Below is a small trained network, with its code and all its weights. Each question gives an input and a class and asks what happens when units are switched off, that is, made to give their printed mean instead of their output.

import numpy as np


def w(rows, s, z=0):
    codes = np.array(rows[::2]) - 128.0
    scale = np.full(codes.shape[1], s)
    scale[-1] = z or s
    return codes * scale


def norm(h):
    return h / np.sqrt((h * h).mean(-1, keepdims=True) + 1e-5)


def f(y):
    return y / 2 * (1 + np.tanh(0.7978845608 * (y + 0.044715 * y**3)))


def log_softmax(a):
    a = a - a.max(-1, keepdims=True)
    return a - np.log(np.exp(a).sum(-1, keepdims=True))


def net(x, mask):
    res = np.array(x, float).reshape(1, 6) / 4 @ E
    u = 0
    for l in range(2):
        y = f(norm(res) @ A[l][:, :-1].T + A[l][:, -1])
        res = res + np.where(mask[u : u + 3], y, B[l][:, -1]) @ B[l][:, :-1]
        u += 3
    return log_softmax(norm(res)[-1] @ U[:, :-1].T + U[:, -1])


A, B = {}, {}
E = w([
[59,147,140,96,1],'x0',
[62,146,144,57,187],'x1',
[126,128,128,128,123],'x2',
[130,121,126,129,131],'x3',
[45,88,133,223,142],'x4',
[120,86,21,101,116],'x5',
],0.0025)
A[0] = w([
[211,174,128,70,105,50],'L0N0',
[216,108,131,195,61,106],'L0N1',
[148,196,253,167,132,1],'L0N2',
],0.0065,0.0027)
B[0] = w([
[135,69,171,190,106,221],'L0N0',
[75,166,140,73,185,250],'L0N1',
[106,83,2,119,119,223],'L0N2',
],0.0096,0.0018)
A[1] = w([
[12,71,193,163,171,189],'L1N0',
[85,151,196,93,168,190],'L1N1',
[65,59,169,253,132,3],'L1N2',
],0.0046,0.0015)
B[1] = w([
[223,145,145,135,145,252],'L1N0',
[49,216,151,111,150,190],'L1N1',
[219,71,170,2,48,160],'L1N2',
],0.0063,0.0022)
U = w([
[117,84,3,132,124,92],'0',
[94,201,152,95,190,88],'1',
[227,87,206,119,89,66],'2',
[118,147,133,162,136,254],'3',
],0.011,0.0036)

Each question gives the input, the list of numbers given to net, and the class t.
The units are the neurons (one row each of A and B). Each row of codes is followed by its name. A weight is (code - 128) times the scale printed after its matrix; where a second scale follows, it is the last column's (A, B and U).
mask holds one flag per neuron, layer by layer. A switched-off neuron (its flag False) gives its mean, the last column of its row in B, instead of its output. The means were averaged over made-up inputs and are rounded, as every weight is.
A unit's drop is (log p(t) with every unit on - log p(t) with that unit switched off) / (log p(t) with every unit on - log p(t) with every unit switched off).
The circuit of an input: a set's keep is (log p(t) with only the set's units on - log p(t) with every unit switched off) / (log p(t) with every unit on - log p(t) with every unit switched off). Starting from all 6 units, units are removed one at a time, each time the one whose removal leaves the highest keep (on an exact tie, the one counted first), for as long as the keep stays at least 0.8.
circuit, biggest first: the units of the circuit, biggest drop first
k most important neurons: the k neurons with the biggest drops, biggest first
top k neurons in layer l: the k neurons of layer l with the biggest drops, biggest first
drop when u is switched off: that unit's drop, to one decimal
input [4,4,4,0,8,1], class 2: most important neuron : L0N1
input [1,-8,3,2,3,6], class 1: circuit, biggest first : L0N1, L0N2
input [6,-3,-2,0,6,4], class 2: circuit, biggest first : L0N2, L1N2
input [-2,8,-1,-4,7,-8], class 0: 2 most important neurons : L0N2, L0N0
input [7,5,5,7,-7,-7], class 0: 4 most important neurons : L0N2, L0N1, L1N0, L1N2
input [-3,4,-5,-7,-8,-8], class 0: circuit, biggest first : L0N2, L0N1
input [-2,-8,-5,-3,-3,7], class 1: 2 most important neurons : L0N1, L0N2
input [-8,5,7,-7,8,-4], class 2: 3 most important neurons : L0N1, L1N2, L1N0
input [-3,-7,8,3,8,0], class 2: 2 most important neurons : L1N2, L1N0
input [-1,-8,0,7,-8,-3], class 1: top 2 neurons in layer 1 : L1N1, L1N2
input [2,7,-7,1,-8,1], class 2: 2 most important neurons : L0N1, L0N0
input [-3,-5,-2,1,-5,-3], class 1: 2 most important neurons : L0N1, L1N1
input [-5,6,3,0,-5,-6], class 0: 2 most important neurons : L0N2, L0N1
input [1,-3,6,-5,6,3], class 2: circuit, biggest first : L1N2
input [5,0,-1,-4,5,-3], class 2: 2 most important neurons : L0N1, L1N2
input [-2,-7,-8,-7,0,5], class 1: 2 most important neurons : L0N1, L0N2
input [-2,-6,-8,3,8,4], class 2: 2 most important neurons : L0N2, L1N2
input [-7,-3,-7,3,-3,-8], class 0: drop when L0N2 is switched off : 1.0
input [-4,-5,-2,-8,-2,-5], class 0: drop when L0N2 is switched off : 1.2
input [0,-6,-1,-8,4,-1], class 1: drop when L0N1 is switched off : 1.3
